Below are the code and all the weights of a small trained network. Each question names an input and a target symbol and asks about switching units off, where a switched-off unit gives its printed mean instead of its output.

import numpy as np


def w(rows, s, z=0):
    codes = np.array(rows[::2]) - 128.0
    scale = np.full(codes.shape[1], s)
    scale[-1] = z or s
    return codes * scale


def norm(h):
    return h / np.sqrt((h * h).mean(-1, keepdims=True) + 1e-5)


def f(y):
    return y / 2 * (1 + np.tanh(0.7978845608 * (y + 0.044715 * y**3)))


def softmax(a):
    e = np.exp(a - a.max(-1, keepdims=True))
    return e / e.sum(-1, keepdims=True)


def log_softmax(a):
    a = a - a.max(-1, keepdims=True)
    return a - np.log(np.exp(a).sum(-1, keepdims=True))


def net(x, mask):
    ids = ['αγηθλμψ'.index(c) for c in x.split()]
    T = len(ids)
    res = E[ids] + P[:T]
    r = norm(res)
    for j in range(3):
        rows = slice(2 * j, 2 * j + 2)
        q, k, v = (r @ M[0][rows].T for M in (Q, K, V))
        z = softmax(np.where(np.tri(T) > 0, q @ k.T / 2**0.5, -1e9)) @ v
        o = O[0][rows]
        res = res + np.where(mask[j], z, o[:, -1]) @ o[:, :-1]
    y = f(norm(res) @ A[0][:, :-1].T + A[0][:, -1])
    res = res + np.where(mask[3:15], y, B[0][:, -1]) @ B[0][:, :-1]
    return log_softmax(norm(res)[-1] @ U[:, :-1].T + U[:, -1])


Q, K, V, O, A, B = {}, {}, {}, {}, {}, {}
E = w([
[172,108,59,28,203],'α',
[207,170,31,94,93],'γ',
[35,161,4,203,79],'η',
[210,174,32,92,95],'θ',
[155,161,144,149,229],'λ',
[187,166,142,191,147],'μ',
[231,77,114,96,69],'ψ',
],0.02)
P = w([
[185,202,250,1,126],'0',
[137,224,166,66,159],'1',
[133,207,138,112,161],'2',
[127,177,133,145,161],'3',
[124,155,134,169,160],'4',
[118,134,138,189,156],'5',
[113,107,148,204,153],'6',
[104,84,154,216,149],'7',
[98,56,164,229,146],'8',
[99,37,167,235,141],'9',
],0.0087)
Q[0] = w([
[139,190,149,82,100],'head 1',
[88,109,124,33,9],'head 1',
[138,166,153,171,173],'head 2',
[152,68,83,196,117],'head 2',
[176,91,50,174,181],'head 3',
[117,97,129,123,90],'head 3',
],0.012)
K[0] = w([
[117,197,99,130,137],'head 1',
[177,186,134,45,86],'head 1',
[84,196,192,162,141],'head 2',
[143,31,80,245,154],'head 2',
[65,87,138,144,69],'head 3',
[146,129,117,98,117],'head 3',
],0.012)
V[0] = w([
[105,145,106,155,140],'head 1',
[110,55,79,121,92],'head 1',
[138,171,83,62,98],'head 2',
[105,156,137,192,6],'head 2',
[132,117,199,176,130],'head 3',
[190,99,108,105,157],'head 3',
],0.013)
O[0] = w([
[96,92,36,67,105,139],'head 1',
[99,156,24,184,191,2],'head 1',
[101,109,156,218,103,167],'head 2',
[247,185,113,127,143,58],'head 2',
[58,227,93,185,170,65],'head 3',
[98,218,194,90,2,172],'head 3',
],0.0093,0.0068)
A[0] = w([
[108,162,72,176,102,79],'neuron 1',
[152,78,167,87,186,254],'neuron 2',
[159,145,190,209,157,209],'neuron 3',
[47,64,158,77,146,13],'neuron 4',
[101,139,87,167,205,111],'neuron 5',
[189,65,132,137,154,167],'neuron 6',
[38,87,148,128,161,62],'neuron 7',
[84,162,158,50,104,40],'neuron 8',
[141,5,118,218,154,10],'neuron 9',
[138,146,77,145,203,22],'neuron 10',
[155,99,149,126,56,131],'neuron 11',
[86,189,183,159,179,33],'neuron 12',
],0.017,0.0039)
B[0] = w([
[147,130,206,104,129,155],'neuron 1',
[167,68,164,44,45,254],'neuron 2',
[64,66,27,176,127,196],'neuron 3',
[113,191,35,229,137,204],'neuron 4',
[139,144,57,87,216,152],'neuron 5',
[61,98,127,133,68,224],'neuron 6',
[112,143,66,189,184,169],'neuron 7',
[220,98,199,69,154,200],'neuron 8',
[86,17,147,125,179,194],'neuron 9',
[210,166,110,70,155,149],'neuron 10',
[96,154,82,127,251,252],'neuron 11',
[116,123,37,133,140,145],'neuron 12',
],0.011,0.0089)
U = w([
[146,84,185,217,129,2],'α',
[166,107,60,116,200,63],'γ',
[26,131,170,125,97,105],'η',
[63,103,182,194,121,158],'θ',
[149,142,178,5,74,233],'λ',
[140,76,191,218,121,54],'μ',
[69,160,37,211,107,216],'ψ',
],0.013,0.0041)

Each question gives the input, a string of symbols that net reads in full, and the target symbol t.
The units are the heads (2 rows each of Q, K, V and O) and the neurons (one row each of A and B). Each row of codes is followed by its name. A weight is (code - 128) times the scale printed after its matrix; where a second scale follows, it is the last column's (O, A, B and U).
mask holds one flag per unit, heads first, then neurons. A switched-off unit (its flag False) gives its mean, the last column of its rows in O or B, instead of its output. The means were averaged over made-up inputs and are rounded, as every weight is.
A unit's drop is (log p(t) with every unit on - log p(t) with that unit switched off) / (log p(t) with every unit on - log p(t) with every unit switched off).
The circuit of an input: a set's keep is (log p(t) with only the set's units on - log p(t) with every unit switched off) / (log p(t) with every unit on - log p(t) with every unit switched off). Starting from the 12 units with the biggest drops (on a tie, the unit counted first), units are removed one at a time, each time the one whose removal leaves the highest keep (on an exact tie, the one counted first), for as long as the keep stays at least 0.8.
circuit, biggest first: the units of the circuit, biggest drop first
top k neurons: the k neurons with the biggest drops, biggest first
heads that matter: for each layer, one digit per head in row order, 1 if its drop is at least 0.15 and else 0, layers parted by /
input ψ ψ λ λ λ λ λ γ, target λ: circuit, biggest first -> [neuron 3]
input μ η ψ γ, target ψ: heads that matter -> 010
input λ λ α α λ λ γ λ, target ψ: heads that matter -> 000
input γ ψ α η, target θ: circuit, biggest first -> [neuron 1; neuron 2; neuron 4]
input α ψ γ ψ γ γ γ μ, target λ: heads that matter -> 110
input μ μ λ μ λ γ α, target λ: heads that matter -> 100
input α γ θ μ θ μ α α, target ψ: heads that matter -> 010
input μ θ μ θ ψ μ λ η, target η: circuit, biggest first -> [neuron 1; neuron 2; neuron 4; head 2]
input ψ μ θ μ λ ψ α, target λ: circuit, biggest first -> [head 3; neuron 3]
input θ α α γ θ ψ μ γ η η, target γ: heads that matter -> 110
input γ μ μ θ α λ α λ λ, target ψ: circuit, biggest first -> [head 3; neuron 12]
input γ μ η, target λ: top 3 neurons -> [neuron 1; neuron 3; neuron 4]
input ψ ψ ψ, target ψ: heads that matter -> 110
input ψ α α ψ μ, target λ: heads that matter -> 110
input α η μ α θ α α γ μ λ, target λ: top neuron -> [neuron 2]
input θ α η, target θ: heads that matter -> 011
input α λ λ η, target η: top 3 neurons -> [neuron 1; neuron 4; neuron 8]
input ψ α μ γ η α λ η, target γ: heads that matter -> 111
input λ α α α γ ψ γ ψ θ γ, target ψ: top 2 neurons -> [neuron 2; neuron 8]
input θ λ μ μ ψ α μ μ λ, target γ: circuit, biggest first -> [head 2]
